Below are the code and all the weights of a small trained network. Each question names an input and a target symbol and asks about switching units off, where a switched-off unit gives its printed mean instead of its output.

import numpy as np


def w(rows, s, z=0):
    codes = np.array(rows[::2]) - 128.0
    scale = np.full(codes.shape[1], s)
    scale[-1] = z or s
    return codes * scale


def f(y):
    return np.maximum(y, 0)


def softmax(a):
    e = np.exp(a - a.max(-1, keepdims=True))
    return e / e.sum(-1, keepdims=True)


def log_softmax(a):
    a = a - a.max(-1, keepdims=True)
    return a - np.log(np.exp(a).sum(-1, keepdims=True))


def net(x, mask):
    ids = ['αβγδεζηθλμπσψω'.index(c) for c in x.split()]
    T = len(ids)
    res = E[ids] + P[:T]
    r = res
    for j in range(2):
        rows = slice(4 * j, 4 * j + 4)
        q, k, v = (r @ M[0][rows].T for M in (Q, K, V))
        z = softmax(np.where(np.tri(T) > 0, q @ k.T / 4**0.5, -1e9)) @ v
        o = O[0][rows]
        res = res + np.where(mask[j], z, o[:, -1]) @ o[:, :-1]
    y = f(res @ A[0][:, :-1].T + A[0][:, -1])
    res = res + np.where(mask[2:18], y, B[0][:, -1]) @ B[0][:, :-1]
    return log_softmax(res[-1] @ U[:, :-1].T + U[:, -1])


Q, K, V, O, A, B = {}, {}, {}, {}, {}, {}
E = w([
[104,58,254,101,166,165,192,133],'α',
[194,81,148,147,106,167,195,178],'β',
[188,136,207,192,128,188,146,58],'γ',
[230,71,174,168,128,121,103,58],'δ',
[169,30,120,108,79,86,97,133],'ε',
[86,87,184,124,102,103,99,69],'ζ',
[171,138,117,181,54,125,108,79],'η',
[86,134,162,137,88,101,211,128],'θ',
[34,145,188,183,140,145,120,34],'λ',
[76,149,64,205,82,167,142,136],'μ',
[136,92,104,237,196,129,133,86],'π',
[45,86,76,148,79,60,86,118],'σ',
[21,89,104,154,140,71,193,162],'ψ',
[152,38,33,231,179,61,136,168],'ω',
],0.0098)
P = w([
[132,152,169,117,137,134,69,179],'0',
[126,135,68,69,128,121,171,53],'1',
[99,139,153,177,119,68,99,164],'2',
[102,84,91,114,89,130,188,39],'3',
[77,90,174,248,79,56,130,146],'4',
[97,54,135,158,69,147,179,46],'5',
],0.017)
Q[0] = w([
[110,101,110,129,96,73,115,104],'H1',
[124,175,75,79,174,126,104,132],'H1',
[125,128,65,72,118,141,170,70],'H1',
[114,81,140,183,106,102,149,92],'H1',
[166,116,218,143,133,181,89,189],'H2',
[139,114,89,82,119,152,150,69],'H2',
[144,120,86,81,178,161,179,82],'H2',
[160,232,60,3,204,132,77,154],'H2',
],0.017)
K[0] = w([
[67,171,88,142,165,133,187,121],'H1',
[183,223,144,67,192,156,104,228],'H1',
[58,216,44,163,226,17,88,174],'H1',
[82,75,56,186,114,109,188,103],'H1',
[155,95,220,125,56,199,105,84],'H2',
[83,234,95,162,182,7,128,144],'H2',
[148,244,73,145,174,8,57,126],'H2',
[182,229,191,27,194,182,30,233],'H2',
],0.011)
V[0] = w([
[70,162,110,136,125,150,170,136],'H1',
[160,81,121,89,73,108,152,173],'H1',
[122,174,166,129,147,171,159,115],'H1',
[164,132,127,97,92,108,195,184],'H1',
[64,122,52,130,118,161,121,187],'H2',
[142,89,139,157,253,156,196,170],'H2',
[96,220,157,150,90,168,182,134],'H2',
[50,79,182,79,145,89,153,130],'H2',
],0.015)
O[0] = w([
[134,206,154,155,152,175,138,133,174],'H1',
[158,81,93,65,102,200,112,179,132],'H1',
[153,144,154,150,115,115,176,136,81],'H1',
[144,88,140,104,114,213,171,176,85],'H1',
[19,196,67,150,110,180,53,176,122],'H2',
[78,99,78,218,200,139,211,155,75],'H2',
[112,246,136,126,49,147,217,132,93],'H2',
[145,192,82,62,221,118,129,133,254],'H2',
],0.013,0.007)
A[0] = w([
[134,34,63,104,146,153,194,96,2],'N1',
[109,108,213,242,133,157,155,204,122],'N2',
[107,152,98,198,157,160,94,254,53],'N3',
[143,143,157,176,107,171,117,194,94],'N4',
[142,136,92,94,73,251,137,72,145],'N5',
[149,119,118,171,92,110,89,85,123],'N6',
[201,134,140,161,161,125,103,189,193],'N7',
[135,83,161,112,52,90,154,51,38],'N8',
[117,162,143,44,131,168,207,56,102],'N9',
[82,213,170,200,119,103,90,190,46],'N10',
[131,134,62,40,150,181,160,81,53],'N11',
[97,152,147,127,155,120,39,203,72],'N12',
[94,68,90,180,108,167,159,101,118],'N13',
[112,108,188,160,81,147,48,228,72],'N14',
[77,113,71,124,101,203,96,86,102],'N15',
[153,171,125,83,76,150,232,114,81],'N16',
],0.0091,0.0087)
B[0] = w([
[137,223,206,170,77,173,109,151,200],'N1',
[104,158,45,112,64,66,129,131,199],'N2',
[115,96,219,75,122,138,130,70,197],'N3',
[95,62,103,88,94,137,114,128,148],'N4',
[55,104,103,110,148,26,169,147,233],'N5',
[103,125,165,83,120,125,165,150,228],'N6',
[41,140,117,116,123,118,95,155,210],'N7',
[119,140,96,117,148,220,169,194,246],'N8',
[191,133,49,151,103,125,79,134,255],'N9',
[205,24,119,176,165,198,76,157,207],'N10',
[161,57,197,180,139,64,168,147,235],'N11',
[118,170,117,199,79,124,189,47,228],'N12',
[132,149,130,80,140,156,146,58,193],'N13',
[255,171,89,129,185,117,210,98,187],'N14',
[157,163,172,130,156,154,147,188,239],'N15',
[92,105,139,204,116,125,48,111,208],'N16',
],0.009,0.0084)
U = w([
[183,69,50,94,169,136,82,86,94],'α',
[87,166,211,186,52,89,170,134,96],'β',
[76,104,24,63,70,169,132,111,225],'γ',
[101,50,73,185,105,71,76,102,78],'δ',
[74,164,197,65,106,57,67,96,153],'ε',
[117,179,58,128,212,122,153,199,189],'ζ',
[165,147,210,205,148,87,95,133,4],'η',
[96,95,111,132,129,114,194,2,79],'θ',
[169,181,167,102,104,160,158,140,115],'λ',
[144,239,87,132,103,132,116,72,88],'μ',
[157,99,66,191,96,183,125,119,127],'π',
[70,176,86,150,68,157,24,202,203],'σ',
[63,144,140,127,149,213,73,113,221],'ψ',
[118,47,189,142,122,106,105,157,111],'ω',
],0.0053,0.0042)

Each question gives the input, a string of symbols that net reads in full, and the target symbol t.
The units are the heads (4 rows each of Q, K, V and O) and the neurons (one row each of A and B). Each row of codes is followed by its name. A weight is (code - 128) times the scale printed after its matrix; where a second scale follows, it is the last column's (O, A, B and U).
mask holds one flag per unit, heads first, then neurons. A switched-off unit (its flag False) gives its mean, the last column of its rows in O or B, instead of its output. The means were averaged over made-up inputs and are rounded, as every weight is.
A unit's drop is (log p(t) with every unit on - log p(t) with that unit switched off) / (log p(t) with every unit on - log p(t) with every unit switched off).
The circuit of an input: a set's keep is (log p(t) with only the set's units on - log p(t) with every unit switched off) / (log p(t) with every unit on - log p(t) with every unit switched off). Starting from the 12 units with the biggest drops (on a tie, the unit counted first), units are removed one at a time, each time the one whose removal leaves the highest keep (on an exact tie, the one counted first), for as long as the keep stays at least 0.8.
circuit, biggest first: the units of the circuit, biggest drop first
unit that matters most: the unit with the biggest drop
top k neurons: the k neurons with the biggest drops, biggest first
which heads matter: for each layer, one digit per head in row order, 1 if its drop is at least 0.15 and else 0, layers parted by /
input η γ λ π π μ, target θ: which heads matter	11
input ψ γ ζ α, target α: which heads matter	01
input π α β σ, target ε: which heads matter	01
input α ζ ψ σ, target ζ: which heads matter	01
input β ψ ζ α θ, target ζ: circuit, biggest first	H2
input β λ ζ, target η: circuit, biggest first	H1, N10
input π γ δ, target β: circuit, biggest first	H2, H1
input σ η ζ, target λ: circuit, biggest first	H2, N14, N8
input η π π, target δ: circuit, biggest first	H2, N2
input η π γ α γ λ, target μ: circuit, biggest first	H2, N9
input γ ζ θ, target ε: circuit, biggest first	H2, N10
input ψ α α μ, target σ: circuit, biggest first	H2, N16
input β γ η α γ α, target π: circuit, biggest first	H2, N9, N8, N16
input α γ α, target β: circuit, biggest first	H2
input η ε γ, target α: circuit, biggest first	H1, H2
input σ α ω π η, target δ: circuit, biggest first	H2, N2
input ε β α ε, target ω: circuit, biggest first	H1, N11, H2, N1
input α γ β α θ γ, target δ: top 2 neurons	N16, N9
input σ ζ θ π γ, target δ: top 2 neurons	N2, N10
input γ σ ζ, target μ: top neuron	N12
input β ψ ζ, target ψ: top 2 neurons	N3, N10
input θ ω σ α, target ψ: top 2 neurons	N1, N13
input η ε α μ α, target π: top 2 neurons	N10, N14
input β η π, target λ: top 2 neurons	N14, N8
input ω δ ψ η ψ, target λ: top 2 neurons	N14, N8
input ε σ η π σ, target δ: top 2 neurons	N10, N2
input θ θ η α, target δ: unit that matters most	N16
